Here is a tiny trained network, its code and every weight. The questions are about switching its units off for an input and a target symbol, where a switched-off unit gives its printed mean instead of its output.

import numpy as np


def w(rows, s, z=0):
    codes = np.array(rows[::2]) - 128.0
    scale = np.full(codes.shape[1], s)
    scale[-1] = z or s
    return codes * scale


def f(y):
    return y / 2 * (1 + np.tanh(0.7978845608 * (y + 0.044715 * y**3)))


def softmax(a):
    e = np.exp(a - a.max(-1, keepdims=True))
    return e / e.sum(-1, keepdims=True)


def log_softmax(a):
    a = a - a.max(-1, keepdims=True)
    return a - np.log(np.exp(a).sum(-1, keepdims=True))


def net(x, mask):
    ids = ['Ξγζημπτφ'.index(c) for c in x.split()]
    T = len(ids)
    res = E[ids] + P[:T]
    q, k, v = (res @ M[0].T for M in (Q, K, V))
    z = softmax(np.where(np.tri(T) > 0, q @ k.T / 2**0.5, -1e9)) @ v
    res = res + np.where(mask[0], z, O[0][:, -1]) @ O[0][:, :-1]
    y = f(res @ A[0][:, :-1].T + A[0][:, -1])
    res = res + np.where(mask[1:17], y, B[0][:, -1]) @ B[0][:, :-1]
    return log_softmax(res[-1] @ U[:, :-1].T + U[:, -1])


Q, K, V, O, A, B = {}, {}, {}, {}, {}, {}
E = w([
[168,184,169,198,252],'Ξ',
[254,111,65,184,134],'γ',
[114,197,112,130,104],'ζ',
[135,122,135,81,97],'η',
[180,67,97,129,114],'μ',
[160,158,83,140,81],'π',
[148,132,69,178,129],'τ',
[107,64,118,118,134],'φ',
],0.0094)
P = w([
[195,250,152,2,177],'0',
[81,141,112,154,112],'1',
[94,141,153,180,88],'2',
[226,166,195,66,137],'3',
[101,128,110,126,152],'4',
[97,140,165,187,78],'5',
[208,113,190,70,132],'6',
[109,119,103,112,175],'7',
],0.0085)
Q[0] = w([
[191,206,255,171,163],'h0',
[164,196,31,44,179],'h0',
],0.021)
K[0] = w([
[146,252,114,224,133],'h0',
[125,121,22,82,62],'h0',
],0.025)
V[0] = w([
[145,52,118,59,1],'h0',
[99,172,27,94,112],'h0',
],0.0087)
O[0] = w([
[47,135,1,85,88,2],'h0',
[126,147,144,167,57,172],'h0',
],0.0057,0.0021)
A[0] = w([
[86,73,88,195,92,73],'n0',
[23,152,110,197,147,128],'n1',
[98,136,117,125,34,72],'n2',
[141,101,121,95,146,71],'n3',
[95,76,163,105,192,18],'n4',
[128,103,104,134,132,91],'n5',
[3,139,164,107,90,135],'n6',
[151,134,98,109,123,70],'n7',
[127,121,132,109,68,145],'n8',
[93,136,113,142,104,120],'n9',
[135,162,91,107,174,29],'n10',
[92,110,188,163,117,117],'n11',
[110,182,67,192,92,2],'n12',
[121,101,103,139,109,142],'n13',
[93,130,126,134,117,118],'n14',
[87,113,99,94,61,116],'n15',
],0.018,0.0035)
B[0] = w([
[128,135,217,77,254,250],'n0',
[95,194,165,244,110,232],'n1',
[115,48,149,109,66,194],'n2',
[126,161,162,136,95,127],'n3',
[119,117,115,122,62,163],'n4',
[81,103,139,137,110,116],'n5',
[143,195,3,41,150,203],'n6',
[98,123,184,127,123,148],'n7',
[180,97,116,159,136,190],'n8',
[57,114,139,108,104,146],'n9',
[94,112,128,81,143,139],'n10',
[124,131,86,171,155,201],'n11',
[115,178,136,71,66,219],'n12',
[66,89,158,112,113,169],'n13',
[59,114,119,151,115,113],'n14',
[160,52,69,148,122,202],'n15',
],0.03,0.0021)
U = w([
[177,134,111,218,97,228],'Ξ',
[219,218,148,3,131,194],'γ',
[102,216,74,118,73,34],'ζ',
[136,107,41,90,105,80],'η',
[97,51,149,124,152,62],'μ',
[119,97,141,134,18,213],'π',
[75,176,172,158,117,4],'τ',
[57,158,72,101,177,116],'φ',
],0.0057,0.0045)

Each question gives the input, a string of symbols that net reads in full, and the target symbol t.
The units are the heads (2 rows each of Q, K, V and O) and the neurons (one row each of A and B). Each row of codes is followed by its name. A weight is (code - 128) times the scale printed after its matrix; where a second scale follows, it is the last column's (O, A, B and U).
mask holds one flag per unit, heads first, then neurons. A switched-off unit (its flag False) gives its mean, the last column of its rows in O or B, instead of its output. The means were averaged over made-up inputs and are rounded, as every weight is.
A unit's drop is (log p(t) with every unit on - log p(t) with that unit switched off) / (log p(t) with every unit on - log p(t) with every unit switched off).
The circuit of an input: a set's keep is (log p(t) with only the set's units on - log p(t) with every unit switched off) / (log p(t) with every unit on - log p(t) with every unit switched off). Starting from the 12 units with the biggest drops (on a tie, the unit counted first), units are removed one at a time, each time the one whose removal leaves the highest keep (on an exact tie, the one counted first), for as long as the keep stays at least 0.8.
units of the circuit, in order: the units of the circuit, biggest drop first
top k neurons: the k neurons with the biggest drops, biggest first
drop of u: that unit's drop, to one decimal
input η π φ φ, target Ξ: top 3 neurons -> (n0; n6; n12)
input ζ π η μ φ ζ π, target Ξ: top 2 neurons -> (n0; n12)
input η ζ μ ζ φ Ξ π π, target π: units of the circuit, in order -> (n6; n0)
input ζ Ξ ζ ζ π ζ, target Ξ: units of the circuit, in order -> (h0; n11; n0)
input π Ξ π Ξ μ φ, target Ξ: units of the circuit, in order -> (h0; n11; n0)
input ζ Ξ Ξ φ π π, target Ξ: top 2 neurons -> (n11; n0)
input μ η η, target η: top 3 neurons -> (n6; n15; n2)
input τ τ μ φ ζ, target ζ: top 3 neurons -> (n6; n1; n0)
input φ Ξ μ, target Ξ: top 4 neurons -> (n11; n0; n6; n12)
input π γ φ φ γ ζ, target ζ: top neuron -> (n6)
input π φ τ, target τ: top 2 neurons -> (n1; n0)
input μ μ γ η η, target η: drop of n6 -> 0.4
input γ τ φ γ φ φ, target φ: drop of h0 -> 0.1
input Ξ μ ζ, target Ξ: drop of n11 -> 0.3
input ζ γ φ φ ζ γ, target γ: drop of n1 -> 0.2
